Here are made-up nodes, facts about them, and rows of numbers that follow some of those facts. Name the node behind each unnamed row.

How the nodes are related:
ω 825 <- bamok,bobu,bope,bradal,budrir,difu,dogrugan,dratul,drusu,druzur,fubras,gedas,grogal,groti,kluklem,kozum,labre,lese,nutam,pegrestem,pliplel,podruskan,refabe,sike,skazuk,staplis,tagro,tradrir,trifun,trodim,valik,vipe,votre,zaruk,zelokom,zenom,zikatre,zostalu,zostek
ω 75 <- befusker,bize,bramigrun,branu,brofide,brovin,brustek,brutris,bugrak,dadokluk,dibraflek,dregrus,dreklim,fligru,fupi,gofe,gravam,grere,groskam,kleflos,klepe,kliklotrin,klilufir,klimul,klinuk,lekla,lemis,medrek,napubrul,pavo,pezu,piplon,platrom,pliklel,rakluk,rasi,robifan,sadre,sapul,sedram,skaplar,stabi,stafim,stuklonen,sudrok,tezak,todaklin,todus,totun,vari,vuno,zafigak,zevusa,zore,zuru
ω 757 <- breles,brobinar,brozik,drakle,flikla,fuza,klaklus,kubrem,pestol,pidi,pokom,skorul,stogak,treskil,veritol,zuklur
ω 722 <- brodruk,deriga,drima,fibrar,flotrum,foske,gegruk,gogran,graplan,kebri,klokul,koton,kubim,kupla,libre,lirom,menekir,moven,plarik,pluplu,pustiflak,redun,resam,sastim,skeflel,stikis,tevadar,toskil,vaklas,vima,vuva,zedram,zuplemur
{bamok} ρ plarik
{bobu} ρ kozum
{bramigrun} ρ bobu
{brobinar} ρ kliklotrin
{brozik} ρ bramigrun
{brustek} ρ sapul
{budrir} ρ brobinar
{bugrak} ρ labre
{deriga} ρ refabe
{dogrugan} ρ groskam
{dreklim} ρ staplis
{drima} ρ pokom
{drusu} ρ podruskan
{flikla} ρ pestol
{gofe} ρ brofide
{graplan} ρ tevadar
{kebri} ρ skaplar
{klepe} ρ vima
{kliklotrin} ρ medrek
{klilufir} ρ menekir
{koton} ρ zostalu
{kozum} ρ moven
{labre} ρ zelokom
{lekla} ρ koton
{libre} ρ zedram
{medrek} ρ vari
{menekir} ρ drima
{moven} ρ budrir
{pegrestem} ρ dreklim
{plarik} ρ flikla
{pliplel} ρ zuklur
{rasi} ρ kubim
{redun} ρ nutam
{refabe} ρ rasi
{sedram} ρ trodim
{skaplar} ρ bope
{staplis} ρ toskil
{tagro} ρ redun
{tevadar} ρ zore
{toskil} ρ dogrugan
{trodim} ρ graplan
{vari} ρ klepe
{veritol} ρ brustek
{vima} ρ todus
{vipe} ρ klilufir
{zelokom} ρ gofe
{zore} ρ lekla
{zostalu} ρ veritol
{zuru} ρ brozik
bradal Π: kubim,resam,klilufir,skorul
brodruk Π: dregrus,skeflel,pokom,koton
brofide Π: robifan,kozum,flotrum,zostek,gogran,zevusa,vima,tevadar
brustek Π: vuno,lirom,fligru
deriga Π: gedas,difu,gogran,vipe
dibraflek Π: brobinar,klepe,lese,vipe,zaruk,rakluk
dratul Π: brutris,klinuk,fubras,labre,klokul,pokom
flikla Π: kubim,totun
gegruk Π: fupi,skeflel,gofe,bugrak,platrom
grere Π: difu,pliklel,dogrugan,rakluk,sike
klaklus Π: bamok,totun,kluklem,vipe,grogal,bope
kleflos Π: fibrar,flotrum,kluklem,grogal
kliklotrin Π: vuva,redun,gedas,gogran,libre,drima
kupla Π: robifan,zore,votre,lemis,vaklas,branu,labre
medrek Π: votre,lemis,vari
menekir Π: pestol,pluplu,dadokluk
nutam Π: zostek,stuklonen,fligru
pavo Π: fuza,gofe,staplis,skorul
pegrestem Π: budrir,groti,trodim,fubras,zikatre
pidi Π: sudrok,stabi,resam,grogal,drakle,bope,vima,klokul
plarik Π: kozum,skazuk,klinuk,gedas,brozik,moven,klokul
pustiflak Π: napubrul,trodim,klepe
refabe Π: branu,kebri,kluklem,sike
sastim Π: brutris,gofe,drima
sedram Π: zuru,vuva,stuklonen,trifun
stafim Π: stabi,bamok,redun,flotrum,drima,zenom,rakluk,dadokluk
stikis Π: kubim,zuplemur,branu,staplis,sadre,pluplu
todaklin Π: gravam,kubrem,brutris,podruskan,bamok,brovin,piplon,bramigrun
todus Π: treskil,kebri,redun,dogrugan,sike,stogak
veritol Π: fupi,fibrar,klinuk,zuklur
zafigak Π: breles,brozik,zevusa,zenom,tezak
zedram Π: kozum,bamok,zuklur,fubras,lese,vima
zelokom Π: lemis,gogran,bobu,sadre,zevusa,lirom

Some rows with their names:
gogran: [ 6  5 -2 -3  0 -2 -2  0  0  4 -1 -1 -2 -4  0 -2  1 -3  2 -3 -1  3  5  7
  1  1  1  1 -2 -5  1  0 -1  0  2  6 -2  0  7 -2 -6  2  9 24  2 -2  5 -1]
deriga: [ -1   5  -2  -1  -8  -3   8  -3   2  -6   0  -2   1   2  -2  -6   0   2
   5   2   4   0 -13  -9   1   0   1  -2  -8  10   3   0   3   9  -5  -4
  -1  -1   0  -2 -11  -2  -3 -13  -2   7  -6   3]
vipe: [ -4   4  -1  -1  -9   2   5  -1  -2   1   1  -5  -1   1   0   2   1  -7
  -1  -3   6   3 -10  -4  -3  -4  -2  -8  -9   8   4   0   2   8  -2   2
  -8  -4  -2   1   7   0   2   2   0   2   0  -6]
klaklus: [ 1  1 -2  1  0  0 -2  1  3  0 -1  9  1 -2  0 -3  1  8  3  5 -1 -2 -3  1
 -1 -1 -1 -1  9 -8 -7  3 -2 -2 -2 -4  7  1  1 -3 -4 -4 -7  3 -1 -6 -9  8]
kluklem: [ 2  2 -2  0  0  3 -3  1 -1  5  0  2 -2 -4  2 -1  2  0 -1 -5  2  2  3  6
 -2 -3 -1 -5  2 -7 -3  2 -3  0  5  4 -1 -1  2  0  4  0  2 17  1 -6  1 -3]
pliklel: [  0   0   0  -2   4   3  -5   0   1   2   2  -1  -2  -2   1  -4   1  -4
   0  -1  -3   1   2   3   0  -1   0  -3   3  -5  -4   0  -5   5   5   4
  -1   0   5  -2  -6   2   0   0   2 -12   1   3]
druzur: [ 2 -6  0  1  5  0 -4  0 -1  0  2  0 -1 -1  0 -1  1  6  0 -2 -3  2  4  3
  0  0 -1 -3  8 -4 -2  2 -4 -1 -1  0  6  1  0  3  2 -1  2 -1  0 -6  1 -1]
gofe: [ -7  -2   2   2  -4  -1   5   1  -2   3  -2  -6   1   4   1   6  -1  -9
  -5   3   6  -3  -3  -5  -1  -2   1   1  -9   9   6  -2   3  -3   3  -2
  -9  -2  -3   1   3   1  -2 -11   0  10   0  -6]
dreklim: [ -6 -10   2   0  -3  -6   8  -1  -1   8   1  -8   0   5  -2   4  -1  -4
  -4   9   5  -4  -5 -10   1  -5   0  -5 -10  11   6  -4   0   7   2 -10
  -8  -1   3   2  -9   0   4 -21   0  11  -5  -1]
gravam: [-1 -2  2  0  5  3 -5 -1  0  3 -1  2  1  0  1 -1 -2 -3 -2  0 -4 -3  8  3
  0  0 -1  1  0 -5 -4  0 -1 -5  3  0 -2 -2  0 -1  3 -1  0 11  1  1  1  1]
tagro: [ -4  -2   0   1  -4  -1   4  -1  -2  -5   2  -6   0   3  -1   3   1   1
   0  -1   3   2  -8  -8   0  -1  -1  -4  -1  11   6  -1   2   4  -5  -1
   0   0  -5   4   5   0   0 -18  -1   1   0  -5]
brovin: [-1 -2  3  1  5  3 -5 -1  1  3 -1  2  1  0  1  0 -2 -3 -2  1 -4 -2  8  2
 -1  0 -1  0  1 -6 -4  0 -2 -7  4  1 -1 -2  1 -1  1  0 -1 10  1 -2  1  0]
pezu: [  0  -6   2   0   6   0  -4   0   0   1   1   1   0   0   0  -1  -1   2
  -1   2  -6  -1   7   1   1   2   0   1   5  -4  -2  -1  -4  -1   2  -1
   4   2   3   0  -7   1  -1 -10   1  -6   0   2]
foske: [ 3 -2  1  0  4 -2 -5 -1  1  0  0 -4  1 -2  0 -4  0  4  1 -1 -5  0  6  1
  2  2  1  0  8  0  1  1 -5 -1  2  0  7  1  4  2 -7  0  1  5  1 -3  0  0]
bradal: [ 3 -4 -2  4  0  0 -1  3  1  0  0  5  0 -2  1 -2  0 12  0 -1  2  0 -1  2
  1 -1  1  1  9 -8 -6  4 -4 -3  4 -5  8  3 -1  2  1 -3 -6 -4 -2  1 -6  1]
kupla: [  6   0  -2   1   1  -5   1   2   4  -1  -1   4   1  -2  -2  -5  -1  13
   4   2   0   0   1   1   4   3   2   6   6  -5  -3   1  -2   0   1  -7
   8   4   4   0 -10  -2  -1  -5  -1   6  -4   6]
sadre: [ 3 -1 -1  0  4 -2 -2  4 -1  5  0  1 -2 -3  1  3  1 -2 -3  0  0  1  5  7
  2  0  2  5  1 -6 -3 -2 -1 -2  8  3 -2  4  4 -1 -2  3  2 -5  2 -4  4  0]

Which node is each row?
No name comes twice in this set of rows, the named rows included.
[ -5  -1  -1   0  -4  -2   5   1  -1 -11   1  -1  -1   6  -4  -1   0   3
   3   4   1   5  -9  -6   3   3   0   7  -8  12   2  -4   4   6  -9  -2
   1   6  -6  -2  -9   1  -1 -42  -2  -2  -1   0]	brustek
[  7  -4  -2   0   2  -3   1   1   1  -2   1   5  -2  -1  -2   0   1  13
   4   0  -2   4   1   2   2   1  -1   2   6  -6  -4   1   0   3  -3  -2
   7   3   0   0  -1  -1   6 -10   0  -2  -1   4]	nutam
[ 2  3 -1  1  0  0 -2  2  1  5 -2  0  1 -3  2 -2  1 -2 -1 -3  2  1  5  6
  1 -1  2  1  3 -4  0  3 -4 -5  7  1  1 -2  5  0 -4 -1 -1 21  0  3  2 -2]	resam
[ -8  -1   1   2  -6  -1   8   1  -2   3  -1  -6   1   4   0   3   0  -7
  -5   4   8  -3  -7  -6   0  -3   2   0  -6   9   6  -3   2   1   4  -4
  -9   0  -1   0  -2   1  -5 -18  -1   7  -2  -3]	klilufir
[ 0  2  1 -1  4  4 -5  0  0  4  1  1 -2 -2  2 -2  0 -6 -1 -2 -4  0  4  5
 -1 -2  0 -4 -1 -6 -4 -1 -3  4  5  5 -3 -2  6 -3 -5  3  1 10  2 -8  3  2]	rakluk
[ 2 -2  1 -1  1  4 -5 -1 -1  2  0  3  0 -2  1  2  0 -2  0 -4 -2  1  9  5
 -2 -1 -2 -3  0 -6 -2  3  0 -6 -2  2 -1 -4 -2  2 12 -2  5 28  0  0  3 -4]	fubras
[ -9  -1   1   0  -5   4   0  -4  -3  -7   1  -6   0   6  -1   0   0  -7
   0  -3   1   5  -6  -5  -3  -1  -4  -5  -8  14   7  -2   1   1 -11   2
  -4  -2  -8   2   3  -2   1   0  -2  -5   1 -10]	trodim
[ -1  11   5   3  -3   3   7  -4  -3 -10   5  -6   3   0   0   1   0  -4
   0 -10  -1  -6  -8 -13  -6   4  -2  -4   4   9   4   0   9   7  -6   4
   2  -8 -10   4  26   2  -6 -10   0   0   5  -2]	budrir
[ 3  1 -1 -3  2 -2 -4  2  0  3 -1  4 -1 -3  1  3  3  1  2  3 -1 -1  4  5
 -1  0  0  1  4 -7 -1  1  2 -3 -1  3  2 -1  2 -1  2  1  4 12  1 -4  2  3]	breles
[  0  -3   1  -1   4  -1  -4   1  -1   4  -3   5   2  -1   1   5   0  -2
   0   4  -1  -4   9   3  -3   0  -1   1   4  -6   1   2   2 -11  -1   1
   2  -2   0   1   9  -1   1  24   0   0   0  -1]	pokom
[-15  -1   0   0  -2   4  -3  -1  -3 -16  -1  -5  -1   9  -2  -2  -1  -6
   2   1  -2  11  -9  -1   1   2  -1   5  -9  19   5  -5  -1  -2 -12   3
  -1   7 -10  -1 -14  -1  -6 -30  -4 -14   1 -10]	lekla
[ -3   1  -2   1  -9  -4  10   0   1   0  -1  -6   1   3  -2  -3   0   2
   0   4   9  -1 -13  -9   3  -2   2  -1  -4  11   5   0   0   7   1  -9
  -1   1   3   0 -15  -1  -4 -16  -2  12  -7   0]	menekir
[-11   2   0   0  -7   1   3  -1   0 -14  -4   3   2   8  -2   0   0  -1
   4   6   3   5 -11  -5  -1   1  -1   5  -5  11   3   0   6  -5 -14  -4
   1   2 -12  -2   1  -6  -9 -15  -6   1  -8  -2]	veritol
[ 4  2 -1  0  0  0 -1 -3  4 -1 -2  7  2  0 -1 -8 -2  7  5  1 -3 -1  2 -1
  1  2  0  2  2 -8 -5  3 -2 -4 -2 -7  5 -1  2 -2 -5 -5 -1 16 -1  8 -7  6]	zedram
[ 6 -1 -1 -2  1 -1 -3  0 -1  3  0  3 -3 -3  0  4  2  3  2 -3  0  5  5  6
  0  0 -1  0  1 -7 -2  0  2 -1 -1  4  0  1  1  0  7  1 11 13  2 -2  5 -2]	zostek

Now the same nodes, written a new way:
Named rows:
vaklas: [ 0 -6 -7 -5  6  7 -5 -9 -7  5  5  4  2  1  8 -4 -7  4  3  2 -1  4  3 -8
 -1 -8  5 -5 -5 -5]
redun: [ -3  -6 -21   9   5   3   8   8  -4  -5   9  -2 -10  -2   2  15   6  -2
   1 -15   4  -4   7   3  -2  -1  11  22   2  -5]
zevusa: [ -5   6 -14   0   0   3  -4  -6  -4   8   5   4  -4   6  -2  -2   2   8
   0  10   1   8  -1  -1  -8   1  -2 -16 -11  -2]
zafigak: [ -2   9   9   1  -6   7   4  -4  -1  -6  -6   1   8   8   7  -3  -5   5
   4  17  -5   3  -4   0  -3   2  -9 -11  -7   3]
tezak: [ -4   7  -4  -1  -3   0  -4  -5  -2   5   3   4  -2   5  -1  -3   1   8
  -1  11  -1   6   0   1  -6   1  -4 -13  -6   0]
pokom: [  4  -3  -6  -9   5  -8 -12  -9   1   2  -1  -4 -10  -3  -8  -7   5  -2
  -3   8 -10 -10  -3  -6   5  -6   5 -13  -5   1]
dratul: [  4   0  18  -3  -7  10 -11  -2   4  -7 -15   0   7   3   6 -11  -8  -7
  -1  12   0  -4  -5  -3   8   2  -8  -6 -10   8]
klilufir: [  2   4 -13  10   0 -10  13   7   0  -6  -3  -5   0 -16  -3   9  13  -6
   7 -21   1  -9   0  13  -4   4   5   5  13  -4]
lese: [  1   3   0  -7 -10   3 -13  -2   1  11   0   4  -8   5  -2  -3   4   0
 -10   5   6   3  -1  -4   7   0   1  -1 -11   5]
valik: [  5  -2  13 -11  -5   2  -9  -4   5   9   1   4   5   1  -1  -6  -5  -2
  -2   2   5   5   0  -3   6  -2  -5  -4  -1   2]
trifun: [  3  -4   4 -11  -3   6 -11  -7   3  10  10   2   6   2  -3  -5  -5   1
  -4   5  11   8   1   0   0   1  -5  -3  -7   2]
brovin: [ -2  10   6  -2  -4  -8  -5  -3   0   9  -4   5  -5   3  -2  -5   4   5
  -1   5 -12   2  -1  -3   0  -5   0 -14   1   2]
piplon: [ -2   9   5  -3  -6  -9  -5  -4   0   9  -5   6  -6   3  -4  -4   2   4
  -1   6  -9   1  -2  -1   0  -4   1 -14  -1   3]
skaplar: [  1   0   1   8   5  -9  12  10   7  -7   3  -1   3  -6  -7  11  -1  -3
   7 -14  -2  -6   2  14  -6   5  -2   6  13   3]
bramigrun: [ -8  12 -26  16  12 -11   7  14  14  -9 -11  -3  -3 -10   2   1 -12   4
 -10 -18  -1 -30  24   3 -12 -13 -22   8  14  15]
branu: [ -2   7  -7  -5  -2  -6   0  -6  -4  12   3   3   2  -2   0  -7   7   9
  -1   2   2  13  -2  -2  -5  -2   0 -13   1  -8]
zikatre: [  3   0  10 -10  -9   0 -14  -4   5  10   1   5  -3   3  -5  -3  -5  -1
  -4   3   1   1   1   0   5  -3  -2  -4  -4   8]

Rows to name:
No name comes twice in this set of rows, the named rows included.
[-13 -22  16   7  19  -5  11  15  12 -11  -7  11 -24  -8  -4  12 -17 -14
   8 -14   8   2 -14  -1  -3  -2  18   5  19 -14]	koton
[  5  -5  -6   2   7  -3  18   9   1 -19  -6 -19   3 -10  -1   3  11 -10
   4  -6   0 -12  -2   4   4   3   0  14  12  -6]	flikla
[  3   1   5  -7  -8   0 -15  -3   1  11  -4   3  -3   0  -3  -7   0  -3
  -6   2   4   1  -2  -5   7  -2   0  -5  -6   5]	podruskan
[ -5   0 -14  -2  -2   7  -6  -7  -9   8   2   5 -11   7   7  -3   0   3
  -4   6   0   4   3 -10  -1  -8   8  -1 -12  -4]	flotrum
[  4  -7 -20   9   2   4  -3   4   4  -8   2  -3  -1 -13  -6  11   3 -12
   1 -20  11 -14   2  12   0   7   4   8  -3   3]	labre
[ -8 -19  22   2   7   0  13  18  18  -8  -2   3 -10  -9  -6  10 -13 -13
   2 -12  22   8 -13   7   0  10   4   8  18 -11]	zostalu
[ 18  -1 -35  -2 -11  -1   7  -5  -3  -4   3  -9   2 -25  -1  16  23 -22
  12 -33  13 -18   9  22   2   2  10   9  -4  -2]	staplis
[ 14   1 -26  -3 -16   2  10   1  -1  -1   8  -9  -5 -11  -4  20  21 -15
   4 -23  17 -10  10  20   4   3   5  21  -5   0]	dogrugan
[ -2  -9 -13  10   8   5   6   5  -3  -8   8   0  -4  -1   4  12  -3  -3
   2 -12   2  -5   4   2  -4   0   7  17   2  -2]	libre
[  5   3  17  -8  -6   9  -2  -2   1  -1 -14  -1  14  -6  10 -14   0  -3
   0   6   8   6  -5  -7   8   1  -7  -3  -2   0]	bradal
[  1  -7 -24  10   5   2   6   4  -5  -6   5   0 -12  -6   1  16   5  -7
   4 -18   3 -13   8   6  -2  -4  13  17  -1  -3]	drima
[ 19  -6 -25  -1  -5   0  14  -6  -5 -11  10  -3  -3 -12   1  25   7 -20
  22 -28  -4 -26  16  21  -1  -8  13  15  -1   0]	toskil
[-2 11  4 -6 -8 -6  5 -2 -3 12  3  1 -4  7  0 -2  5  9 -4  7 -1 12  1 -2
 -2 -4 -4 -5  2 -3]	pliklel
[ -2  -3   9  10   6   1  19   9   6 -17   3  -2   9   0  -2  13  -9  -3
   9  -4   3  -3  -1  14  -9   9  -9   5   9   3]	sedram
[ -1  -2 -14  10  -5   0  -2  11   3  -2  -2  -3 -13  -8  -5   9   9  -8
  -8 -16  10  -8   0   5   4   7   7  15  -3   2]	bamok

